Here is a tiny trained network, its code and every weight. The questions are about switching its units off for an input and a class, where a switched-off unit gives its printed mean instead of its output.

import numpy as np


def w(rows, s, z=0):
    codes = np.array(rows[::2]) - 128.0
    scale = np.full(codes.shape[1], s)
    scale[-1] = z or s
    return codes * scale


def f(y):
    return y / 2 * (1 + np.tanh(0.7978845608 * (y + 0.044715 * y**3)))


def log_softmax(a):
    a = a - a.max(-1, keepdims=True)
    return a - np.log(np.exp(a).sum(-1, keepdims=True))


def net(x, mask):
    res = np.array(x, float).reshape(1, 4) / 4 @ E
    y = f(res @ A[0][:, :-1].T + A[0][:, -1])
    res = res + np.where(mask, y, B[0][:, -1]) @ B[0][:, :-1]
    return log_softmax(res[-1] @ U[:, :-1].T + U[:, -1])


A, B = {}, {}
E = w([
[105,172,126,202,98,58,151],'x0',
[98,147,123,177,80,224,169],'x1',
[147,66,130,224,134,141,48],'x2',
[1,118,128,113,152,117,80],'x3',
],0.0074)
A[0] = w([
[118,169,127,60,121,121,177,16],'neuron 1',
[155,72,131,197,143,143,40,1],'neuron 2',
[125,147,128,76,123,117,178,107],'neuron 3',
[119,152,134,177,110,75,153,51],'neuron 4',
[119,165,129,86,135,129,162,57],'neuron 5',
[114,139,121,152,99,192,150,39],'neuron 6',
[2,116,127,100,141,126,83,2],'neuron 7',
[228,154,127,148,111,109,166,36],'neuron 8',
[131,117,127,122,115,125,121,247],'neuron 9',
[157,82,121,59,148,201,107,5],'neuron 10',
[138,115,132,158,136,135,96,30],'neuron 11',
[151,122,135,114,154,86,110,61],'neuron 12',
[109,138,125,144,119,179,146,129],'neuron 13',
[150,116,114,103,142,88,115,41],'neuron 14',
[191,130,124,134,124,133,150,29],'neuron 15',
[72,117,122,117,134,122,113,40],'neuron 16',
[225,116,125,124,130,150,159,52],'neuron 17',
[162,92,122,177,130,146,80,53],'neuron 18',
[123,133,151,116,135,127,157,30],'neuron 19',
[152,111,131,101,146,69,89,120],'neuron 20',
[153,109,122,90,119,71,101,72],'neuron 21',
[114,143,123,77,129,117,190,49],'neuron 22',
[148,103,133,67,142,183,87,78],'neuron 23',
[150,121,127,103,134,88,106,56],'neuron 24',
[150,121,125,95,150,73,99,57],'neuron 25',
[100,138,126,167,119,218,175,35],'neuron 26',
[110,165,118,194,117,51,168,8],'neuron 27',
[133,122,132,103,104,136,102,84],'neuron 28',
[133,141,119,139,129,120,137,29],'neuron 29',
],0.02,0.0072)
B[0] = w([
[165,99,64,122,51,122,146,210],'neuron 1',
[187,96,31,117,32,129,154,235],'neuron 2',
[198,105,74,153,98,108,139,216],'neuron 3',
[52,139,139,110,105,51,99,182],'neuron 4',
[148,104,76,127,78,129,142,181],'neuron 5',
[104,154,184,119,88,172,206,182],'neuron 6',
[137,105,164,124,162,254,16,254],'neuron 7',
[125,114,150,123,168,214,37,233],'neuron 8',
[223,134,138,135,214,61,104,210],'neuron 9',
[17,149,163,125,93,25,67,200],'neuron 10',
[104,94,113,125,40,146,139,142],'neuron 11',
[111,141,160,138,102,162,185,152],'neuron 12',
[164,140,171,111,152,110,180,193],'neuron 13',
[108,132,185,138,82,165,175,145],'neuron 14',
[100,106,155,120,111,203,83,167],'neuron 15',
[101,108,152,132,122,194,79,162],'neuron 16',
[120,109,149,128,170,214,51,221],'neuron 17',
[177,108,60,129,79,118,145,200],'neuron 18',
[90,100,129,150,47,158,135,121],'neuron 19',
[139,148,180,129,167,132,206,197],'neuron 20',
[121,134,171,137,135,146,197,171],'neuron 21',
[159,117,58,123,64,135,145,200],'neuron 22',
[42,153,135,146,129,35,88,200],'neuron 23',
[112,152,160,135,89,168,174,148],'neuron 24',
[126,125,202,112,127,131,193,173],'neuron 25',
[118,130,219,144,136,142,238,218],'neuron 26',
[22,143,151,136,99,24,71,204],'neuron 27',
[109,147,127,138,102,135,120,122],'neuron 28',
[54,103,160,134,63,158,125,112],'neuron 29',
],0.036,0.0082)
U = w([
[119,93,190,90,127,191,73,103],'0',
[159,86,114,99,41,108,158,190],'1',
[115,149,236,100,106,133,227,150],'2',
[39,140,179,104,86,44,98,163],'3',
[197,176,109,89,254,74,137,254],'4',
[31,143,74,148,128,179,193,59],'5',
[52,193,86,74,122,179,181,11],'6',
],0.0082,0.005)

Each question gives the input, the list of numbers given to net, and the class t.
The units are the neurons (one row each of A and B). Each row of codes is followed by its name. A weight is (code - 128) times the scale printed after its matrix; where a second scale follows, it is the last column's (A, B and U).
mask holds one flag per neuron, in row order. A switched-off neuron (its flag False) gives its mean, the last column of its row in B, instead of its output. The means were averaged over made-up inputs and are rounded, as every weight is.
A unit's drop is (log p(t) with every unit on - log p(t) with that unit switched off) / (log p(t) with every unit on - log p(t) with every unit switched off).
The circuit of an input: a set's keep is (log p(t) with only the set's units on - log p(t) with every unit switched off) / (log p(t) with every unit on - log p(t) with every unit switched off). Starting from the 12 units with the biggest drops (on a tie, the unit counted first), units are removed one at a time, each time the one whose removal leaves the highest keep (on an exact tie, the one counted first), for as long as the keep stays at least 0.8.
circuit, biggest first: the units of the circuit, biggest drop first
most important unit: the unit with the biggest drop
k most important neurons: the k neurons with the biggest drops, biggest first
drop of u: that unit's drop, to one decimal
input [-8,6,-3,7], class 3: most important unit	neuron 10
input [5,-7,8,-1], class 1: 2 most important neurons	(neuron 2; neuron 18)
input [8,-8,7,-5], class 2: 3 most important neurons	(neuron 20; neuron 21; neuron 25)
input [-5,1,7,6], class 1: 3 most important neurons	(neuron 2; neuron 18; neuron 8)
input [5,-6,-5,-6], class 0: 3 most important neurons	(neuron 8; neuron 17; neuron 26)
input [8,7,1,5], class 3: 2 most important neurons	(neuron 27; neuron 4)
input [6,-8,-4,-8], class 0: 4 most important neurons	(neuron 8; neuron 17; neuron 15; neuron 26)
input [4,8,-7,-1], class 2: 2 most important neurons	(neuron 26; neuron 6)
input [-6,6,-2,-3], class 2: 4 most important neurons	(neuron 26; neuron 6; neuron 27; neuron 13)
input [2,3,-6,-7], class 0: 2 most important neurons	(neuron 8; neuron 17)
input [7,-3,-2,-6], class 3: 3 most important neurons	(neuron 27; neuron 4; neuron 7)
input [-8,2,8,-5], class 1: 2 most important neurons	(neuron 2; neuron 18)
input [-7,-6,-6,0], class 3: 3 most important neurons	(neuron 10; neuron 23; neuron 2)
input [1,7,8,-6], class 1: circuit, biggest first	(neuron 2)
input [-2,-5,1,-4], class 2: 2 most important neurons	(neuron 7; neuron 20)
input [-8,-3,3,1], class 3: drop of neuron 15	0.0
input [3,-3,-7,-8], class 0: drop of neuron 17	1.6
input [-8,-7,7,-2], class 3: drop of neuron 13	0.1
